-19, -9, 36, 11, 11, 29, -5, -3, 12, -10, -14, 60, 18, 18, -7, 2, -1, 17, 0, 10, -7, 7, 22, 14, -9, -2, -7, 18, -16, 37, -14, 17 => (82)
15, 22, 1, -15, 34, -30, -6, 11, -3, -11, 19, 38, -17, -4, -28, -31, 15, -2, -4, -19, 11, -39, 16, 4, -18, -2, -9, 11, -16, 63, 10, 8 => (50)
-27, -9, 47, -19, 0, 22, -7, -10, -16, -10, -7, 49, 26, 15, 3, 5, -23, 15, -7, 28, -14, 34, 18, -2, 8, -4, -6, 13, -26, 21, 10, 37 => (82)
-28, -3, 35, 10, 8, 33, 7, -16, -13, 5, 2, 41, 7, 21, 16, -10, -38, 6, -5, 26, -6, 50, -5, 2, 5, -20, 0, 14, -20, 39, 11, 37 => (40)
-20, -8, 25, -3, -1, 15, 11, -5, -8, 0, -11, 18, 21, 8, 20, 21, -6, 13, 8, 35, -22, 62, -1, -7, 12, -16, 12, 3, -29, 42, 23, 45 => (156)
16, 3, -9, -32, -22, -17, 25, 32, 43, 2, 22, -14, 4, 23, -17, -26, 32, 6, 13, 9, -22, 5, -7, 9, 16, -35, 7, -47, -30, 46, -1, 5 => (89)
3, -3, 5, -36, 7, -38, -6, 12, 28, -6, 22, 40, -12, -16, -15, -32, -7, 8, -35, -8, -25, -26, 20, -6, 1, 1, -12, -29, -2, 1, 15, 12 => (85)
5, 1, 10, -27, 14, -24, 11, 16, 23, -12, 1, 12, -6, -15, 7, -19, 8, 0, 10, -10, 6, 4, 14, -7, -18, -11, -3, -12, -29, 52, 0, -1 => (84)
-2, -2, 18, -12, 19, 27, 7, -2, 9, -3, -11, 56, 32, 26, -13, -10, -2, 23, 5, 17, -32, 15, 11, 10, 6, -27, -11, 1, -32, 51, 8, 43 => (50)
-15, -12, 18, -42, 2, -37, 10, 23, 15, -19, 25, 58, -23, -8, 17, -34, -27, 20, -32, -15, 10, -13, 7, 3, -5, -28, -16, -30, -10, 32, 13, 1 => (82)
-3, -11, -12, -15, -5, -16, 22, -1, 22, 11, 5, 17, 6, 5, 26, -25, -7, 2, -12, -6, -15, 39, 8, 9, 3, -29, 12, -6, -31, 73, 16, 12 => (156)
-17, -9, 21, 17, 5, 21, 4, 9, 9, -15, -7, 11, 20, -5, 16, 2, 1, 2, 4, 21, 8, 33, -5, -3, 15, -3, 17, -11, -27, 21, 5, 3 => (84)
18, 9, 25, -31, -9, -24, 10, -3, 19, 7, 11, 22, -8, 19, -10, -21, 7, -7, -2, -12, -9, -13, 29, 16, 6, -38, -5, 4, -34, 66, -8, 10 => (31)
-7, -6, 39, -27, -1, 8, -1, 24, 31, -7, 1, 47, 0, 13, -18, -27, -19, -3, -28, -23, 3, -10, 33, 12, -6, -2, -27, 5, -6, 19, -1, 14 => (31)
-25, -4, 28, -3, 23, 34, -10, -1, -22, -8, -7, 47, 24, 12, -1, 13, -26, -2, -1, 27, -12, 40, 10, -6, 6, 6, -4, 25, -10, 32, 17, 38 => (40)
-34, -17, 38, -23, 23, -17, -15, -18, -45, -12, -1, 48, 3, -3, 19, 27, -27, 5, -17, 31, -9, 33, 9, 5, 5, 3, -5, 7, -21, 26, 32, 39 => (82)
-16, -6, 6, -5, 12, 17, 12, -3, -24, -13, -6, 27, 20, 12, 6, -21, -24, 13, -17, 31, -8, 55, -3, 13, 19, -27, -1, -5, -37, 45, 30, 42 => (85)
-14, 2, 33, -53, 7, -7, 4, 24, 18, -4, 2, 36, 5, 12, -10, -22, -30, 2, -11, 7, -14, -4, -3, 11, 2, -27, -16, -10, -26, 43, 10, 34 => (50)
-28, -26, -19, -18, 4, 7, 13, 19, 2, -6, 13, 47, -1, 20, 20, -30, -65, -8, -70, -2, 0, 19, 10, 10, -9, -19, -6, -9, -11, 59, 16, 11 => (84)
10, 9, -18, -28, -16, -38, 34, -3, 7, 13, 33, -15, -14, 6, 8, -28, -4, 0, -18, 0, 2, 10, -7, -7, -2, -32, 5, -17, -12, 54, 17, -7 => (40)
10, 14, 22, 6, 1, -11, 5, 10, 23, 6, 3, 17, -7, -4, -11, -10, 40, 14, -8, -4, -22, 0, 13, -9, -20, 0, 1, -3, 6, 62, 3, 18 => (156)
12, 22, 18, -36, -1, -24, 9, 21, 9, -7, 34, 50, 13, 3, -6, -32, -1, 12, 38, -13, 8, -16, -8, 12, 28, -21, 0, -11, -43, 54, 0, 8 => (50)
11, 15, 33, -34, -8, -30, 4, 3, -20, 4, 20, 23, 3, 9, -9, -2, 15, -3, 1, -7, 0, 1, 34, 3, 6, -14, -12, 10, -17, 74, 9, 18 => (31)
-18, -4, 19, -10, 15, 5, 7, 10, -43, -15, 4, 61, 7, 5, -2, 13, -24, 16, -22, 38, -4, 19, 3, 21, 3, 8, -4, -3, -17, 27, 34, 47 => (84)
1, 1, 33, -17, 17, -11, -1, -8, -12, -4, -19, 30, 6, 10, 17, 35, 11, 6, 12, 32, -20, 14, -7, -3, -9, -14, -5, 12, -33, 51, 13, 34 => (6)
5, 14, 30, -30, 5, -9, -30, 17, 36, -2, -6, 14, 1, -27, -1, -26, 3, -13, 27, -22, -25, -2, 4, -21, 11, 21, 10, 8, -11, -6, -5, 15 => (156)
3, 16, -13, -22, 2, -21, -9, 13, 36, -3, 11, 14, 2, -3, 6, -28, -12, -15, 29, -30, -23, -28, -5, 2, 6, -25, 13, 4, -34, 52, -31, -10 => (50)
-9, 6, 26, 9, 13, 18, -3, 6, -7, -3, 3, 62, 25, 21, -18, -20, -5, 12, -18, 5, -7, 3, 13, 29, 25, -14, -3, 2, -16, 53, 13, 26 => (50)
-12, -13, 27, 0, 1, 37, 4, 0, -2, -7, 3, 56, 16, 25, 4, -17, -13, 19, -1, 21, -25, 33, 11, 11, 12, -29, -10, -2, -32, 30, 7, 40 => (31)
-22, -3, 41, -1, 7, -11, -15, -11, -10, -8, -7, 52, 8, -5, 8, 16, 4, 16, -11, 14, -29, 6, 18, 13, -3, 3, 0, 5, -7, 39, 3, 22 => (82)
-13, -17, -1, 9, 11, 20, 8, -3, -3, -4, 0, 48, 20, 26, 25, 2, -11, 20, 11, 17, -9, 45, -16, -5, 15, -6, -1, -5, -35, 19, 20, 36 => (6)
-28, -8, 13, 17, 6, 13, -14, -3, -27, -13, -4, 38, 13, 0, 10, 34, -21, 0, -3, 27, -26, 29, 2, 11, 3, 25, 8, 4, -15, -2, 16, 24 => (89)
-4, 2, -1, 1, 21, 0, 14, -11, -19, -2, -5, 14, 6, 5, 2, 1, 6, 13, 7, 22, -2, 12, 4, 7, -8, -29, 1, 0, -21, 40, 16, 17 => (50)
-25, -19, 24, 2, 24, 2, -13, -4, -14, -14, 0, 56, 0, 7, 7, 7, -8, 18, -8, 17, -16, 17, 7, 9, 8, -11, -7, -8, -12, 20, 9, 29 => (82)
-17, 6, -11, -48, -12, -51, 3, 6, -6, -2, 31, 9, 6, -11, 10, -12, -32, -1, -1, -13, -31, 11, -5, -7, 14, -4, -1, -18, -28, 25, 17, 19 => (50)
10, 17, 24, -52, -13, -32, 20, 14, 19, 3, 9, 16, 14, 2, 17, -9, -4, 0, 15, 8, -4, 0, -9, 12, 9, -41, 4, 0, -46, 114, -7, 6 => (85)
5, -2, 24, 3, 18, 20, -5, 5, 8, -9, -22, 44, 25, 14, 21, 12, 8, 7, 26, 4, 2, 17, -3, -6, 12, -9, -2, 15, -29, 37, -1, 13 => (6)
-27, -10, -31, -48, 3, -19, -11, 40, 11, -15, 22, 13, 0, 19, -15, -19, -28, -30, -31, 1, -24, 1, 26, 7, -7, -13, 4, 6, -36, 90, 11, 15 => (89)
8, 0, -12, -37, 20, -14, 13, 10, 11, 3, 23, 34, -1, 24, -25, -62, 9, 16, -11, -3, -22, 15, 31, 3, 3, -53, -17, -8, -29, 99, 23, 35 => (40)
-13, -15, 16, 6, 15, 16, 10, -8, -14, -11, -7, 36, 11, 14, 5, 5, -13, 8, -22, 30, -20, 41, 14, 1, -2, -10, 1, -13, -25, 25, 16, 35 => (84)
-6, 0, -4, -45, -4, -26, 16, 5, -15, -11, 11, -5, 5, -8, 16, 3, -33, -21, -20, 8, -10, 37, -1, -22, -3, -9, -2, -8, -9, 22, 22, 1 => (40)
-16, -1, 29, 2, 28, 16, 5, -15, -30, -10, -5, 47, -4, 6, 2, 24, -28, 2, -21, 35, -2, 28, 2, -9, -19, 8, -8, 17, -3, 14, 26, 36 => (40)
7, 9, 1, -36, -12, -50, -4, 8, -4, -14, 21, 26, -2, -23, 9, 27, -7, 3, 15, -8, -35, -9, 5, -12, 4, 25, -1, -23, -14, -17, 8, 2 => (89)
7, 8, 3, -37, -19, -31, 16, 14, 29, -8, 25, 12, 0, -4, 25, -21, -23, -17, -9, -3, -15, 6, -14, -14, 9, -26, 14, -25, -29, 54, -12, -12 => (85)
-9, -9, 18, -9, -10, 20, 6, 11, -16, -8, 10, 37, 26, 10, 37, 12, -17, 0, 9, 15, -8, 41, -20, 1, 25, -8, 3, -6, -20, 38, 8, 16 => (31)
-19, 1, 17, 22, -1, 43, 5, -9, -8, 2, -15, 11, 42, 23, 0, -5, -3, 14, 6, 28, -17, 59, -3, 9, 27, -10, 8, 11, -29, 52, 5, 41 => (85)
4, 20, 7, -42, -29, -13, 25, 9, 35, 4, 16, 1, 22, 14, -1, -25, -11, 8, 30, -13, -16, 3, 1, -9, 9, -33, 3, -7, -43, 49, -18, 7 => (50)
-7, 11, 2, -35, -2, -58, -3, 7, 0, -24, 26, 40, -6, -28, 20, -26, -43, -1, -15, -30, -22, -4, -7, 2, 24, -13, 3, -26, -36, 13, 19, 5 => (50)
10, 7, 8, -51, -6, -33, 23, 15, 18, 0, 20, 1, -2, -3, 17, -10, 0, 10, 15, 14, 1, -2, -18, -13, 4, -44, -2, -20, -34, 72, 1, 6 => (85)
1, 14, 17, -20, -12, -10, 20, 12, 9, -5, 16, -11, -1, 11, -6, -27, 2, -1, -12, 15, 0, 19, -1, -11, -3, -36, 1, -14, -25, 73, -3, 12 => (85)
-18, -14, 12, -2, 19, 28, 13, -8, -19, -4, -5, 42, 15, 25, 10, -8, -30, 0, -13, 29, -14, 57, 15, 8, 7, -37, -2, 2, -17, 50, 16, 30 => (40)
-27, -13, -3, 6, 22, 16, -3, 4, 15, -2, -2, 39, 12, 1, 11, -11, -10, 30, 9, 4, -22, 6, 0, 1, 1, -23, -5, -7, -17, 32, 8, 28 => (50)
-30, 9, 38, -5, -4, -19, -15, -3, -24, 2, 17, 23, -9, 0, -10, -12, -9, -2, -31, 12, -30, 28, 20, 9, -11, 21, -2, -1, -14, 46, 29, 41 => (89)
-20, -2, 13, -5, 10, 18, -8, 10, 38, 8, 5, 44, 2, 13, -22, -72, -6, 28, -33, -11, -37, -11, 21, 12, -8, -28, -15, -13, -6, 40, 8, 35 => (50)
-13, -13, 20, -9, 12, 8, -5, -4, 16, 1, -7, 30, 6, 18, 2, -17, -11, 6, -30, 8, -26, 29, 15, 6, 11, -10, -3, -14, -23, 29, 27, 35 => (89)
18, 5, 2, -19, -14, -30, 11, -1, 16, 14, 27, 19, -6, 8, -2, -35, 3, 6, 2, -19, -18, 14, 11, -3, 25, -21, 5, -21, -18, 24, 7, 15 => (156)
-16, -19, -38, -14, 8, -5, 17, 6, 3, -14, 8, 16, 9, 1, 23, 9, -24, -3, -19, 24, -29, 30, -7, -7, 0, -28, 12, -14, -17, 35, 18, 4 => (40)
9, 7, 5, 4, 19, -37, -16, -24, -10, 13, 2, 15, -20, -15, -13, -15, 20, 6, -10, -19, -31, 5, 32, -4, -7, 8, -5, 9, 0, 21, 20, 28 => (156)
7, 9, -34, -35, 5, -7, 7, 45, 31, -9, 15, 4, 5, 11, -23, -30, 24, 2, 10, -2, 12, -25, 18, 4, -5, -10, 10, 5, -30, 76, 11, 2 => (89)
11, 18, -25, 8, -10, -24, 19, 1, -18, 12, 23, 19, -14, 3, -7, -29, 5, 22, -44, -12, 10, -21, 7, 16, -2, 9, 5, -8, 12, 39, 25, 12 => (84)
-4, -10, 4, -4, 19, 15, 14, -6, -8, -10, -4, 50, 21, 9, 16, -4, -16, 24, 20, 20, -6, 34, 6, 9, 19, -35, -4, -4, -38, 41, 8, 26 => (85)
-33, -6, 20, 23, 18, 60, -16, 3, 17, -4, -11, 50, 32, 22, -11, -26, -20, 21, -1, 7, -25, 24, 14, -4, 13, -3, -2, 9, -14, 12, 3, 44 => (50)
-6, 1, 20, -6, 1, -7, -1, 1, -2, -12, 3, 44, 5, 5, -4, 29, -10, 7, 12, 16, -22, 4, 11, 12, 9, 9, 3, -7, -28, -2, 6, 21 => (89)
-5, -12, 28, 1, 14, 46, 3, 0, 16, 4, -21, 45, 25, 13, 9, -19, -4, 20, -5, 15, -10, 42, 13, -7, 9, -13, 0, 8, -14, 24, 21, 39 => (156)
